Here is a tiny trained network, its code and every weight. The questions are about switching its units off for an input and a class, where a switched-off unit gives its printed mean instead of its output.

import numpy as np


def w(rows, s, z=0):
    codes = np.array(rows[::2]) - 128.0
    scale = np.full(codes.shape[1], s)
    scale[-1] = z or s
    return codes * scale


def f(y):
    return y / 2 * (1 + np.tanh(0.7978845608 * (y + 0.044715 * y**3)))


def log_softmax(a):
    a = a - a.max(-1, keepdims=True)
    return a - np.log(np.exp(a).sum(-1, keepdims=True))


def net(x, mask):
    res = np.array(x, float).reshape(1, 7) / 4 @ E
    y = f(res @ A[0][:, :-1].T + A[0][:, -1])
    res = res + np.where(mask, y, B[0][:, -1]) @ B[0][:, :-1]
    return log_softmax(res[-1] @ U[:, :-1].T + U[:, -1])


A, B = {}, {}
E = w([
[27,151,45,112,184],'x0',
[131,141,120,143,225],'x1',
[71,157,104,162,106],'x2',
[158,117,51,228,169],'x3',
[114,41,136,99,209],'x4',
[147,174,128,208,161],'x5',
[85,159,254,131,146],'x6',
],0.0094)
A[0] = w([
[98,161,224,57,111,147],'neuron 0',
[172,123,154,105,148,117],'neuron 1',
[183,83,86,101,125,135],'neuron 2',
[120,131,59,147,122,161],'neuron 3',
[186,183,97,181,125,253],'neuron 4',
[44,168,128,129,154,193],'neuron 5',
[139,151,110,105,90,89],'neuron 6',
[119,111,139,93,8,111],'neuron 7',
[127,192,155,180,137,42],'neuron 8',
],0.012,0.0049)
B[0] = w([
[64,69,42,137,101,254],'neuron 0',
[190,96,74,126,215,167],'neuron 1',
[122,30,141,65,151,192],'neuron 2',
[124,73,57,146,179,204],'neuron 3',
[1,141,141,139,209,251],'neuron 4',
[42,167,172,105,152,227],'neuron 5',
[119,114,66,141,100,149],'neuron 6',
[87,70,100,87,27,239],'neuron 7',
[174,203,232,220,141,175],'neuron 8',
],0.0082,0.0089)
U = w([
[158,80,101,201,102,10],'0',
[109,217,178,180,122,44],'1',
[36,88,71,140,138,249],'2',
[159,116,110,69,4,76],'3',
[94,124,95,75,152,67],'4',
[211,57,110,101,175,253],'5',
],0.013,0.0046)

Each question gives the input, the list of numbers given to net, and the class t.
The units are the neurons (one row each of A and B). Each row of codes is followed by its name. A weight is (code - 128) times the scale printed after its matrix; where a second scale follows, it is the last column's (A, B and U).
mask holds one flag per neuron, in row order. A switched-off neuron (its flag False) gives its mean, the last column of its row in B, instead of its output. The means were averaged over made-up inputs and are rounded, as every weight is.
A unit's drop is (log p(t) with every unit on - log p(t) with that unit switched off) / (log p(t) with every unit on - log p(t) with every unit switched off).
The circuit of an input: a set's keep is (log p(t) with only the set's units on - log p(t) with every unit switched off) / (log p(t) with every unit on - log p(t) with every unit switched off). Starting from all 9 units, units are removed one at a time, each time the one whose removal leaves the highest keep (on an exact tie, the one counted first), for as long as the keep stays at least 0.8.
circuit, biggest first: the units of the circuit, biggest drop first
top k neurons: the k neurons with the biggest drops, biggest first
drop when u is switched off: that unit's drop, to one decimal
input [-4,8,3,2,5,3,2], class 5: circuit, biggest first : [neuron 0]
input [-6,-5,-8,6,-2,7,1], class 1: circuit, biggest first : [neuron 4; neuron 0; neuron 8]
input [1,1,-4,8,-3,-8,-4], class 5: top 2 neurons : [neuron 0; neuron 5]
input [-6,-4,-5,-5,-7,8,-2], class 2: top 2 neurons : [neuron 4; neuron 0]
input [3,-6,3,-2,2,-5,-7], class 3: circuit, biggest first : [neuron 4; neuron 7]
input [-1,-7,1,2,0,6,0], class 1: circuit, biggest first : [neuron 0; neuron 2]
input [1,-3,4,5,3,8,3], class 1: circuit, biggest first : [neuron 8; neuron 0]
input [-3,-3,8,-8,2,2,4], class 3: top 3 neurons : [neuron 4; neuron 7; neuron 3]
input [2,1,-2,4,2,-4,-6], class 5: circuit, biggest first : [neuron 0; neuron 5; neuron 2]
input [-6,2,3,8,3,-4,-4], class 5: top 3 neurons : [neuron 0; neuron 5; neuron 2]
input [4,6,-1,-6,-3,2,-7], class 4: top 2 neurons : [neuron 0; neuron 7]
input [3,-1,6,8,-3,2,4], class 1: top 2 neurons : [neuron 8; neuron 0]
input [0,-2,-2,3,-5,-6,6], class 3: top 2 neurons : [neuron 4; neuron 3]
input [0,-8,6,-6,-3,2,0], class 3: circuit, biggest first : [neuron 7]
input [0,-5,5,-8,3,1,0], class 3: top 3 neurons : [neuron 4; neuron 7; neuron 3]
input [-4,-7,-8,-4,8,-6,1], class 3: top 4 neurons : [neuron 7; neuron 4; neuron 0; neuron 3]
input [7,-3,-6,-1,7,7,-7], class 5: drop when neuron 4 is switched off : 0.3
input [0,6,8,-4,-8,7,-2], class 1: drop when neuron 8 is switched off : 0.1
input [1,7,-8,7,1,-8,-3], class 5: drop when neuron 7 is switched off : 0.0
input [0,2,-1,-5,-4,-6,-2], class 3: circuit, biggest first : [neuron 4]
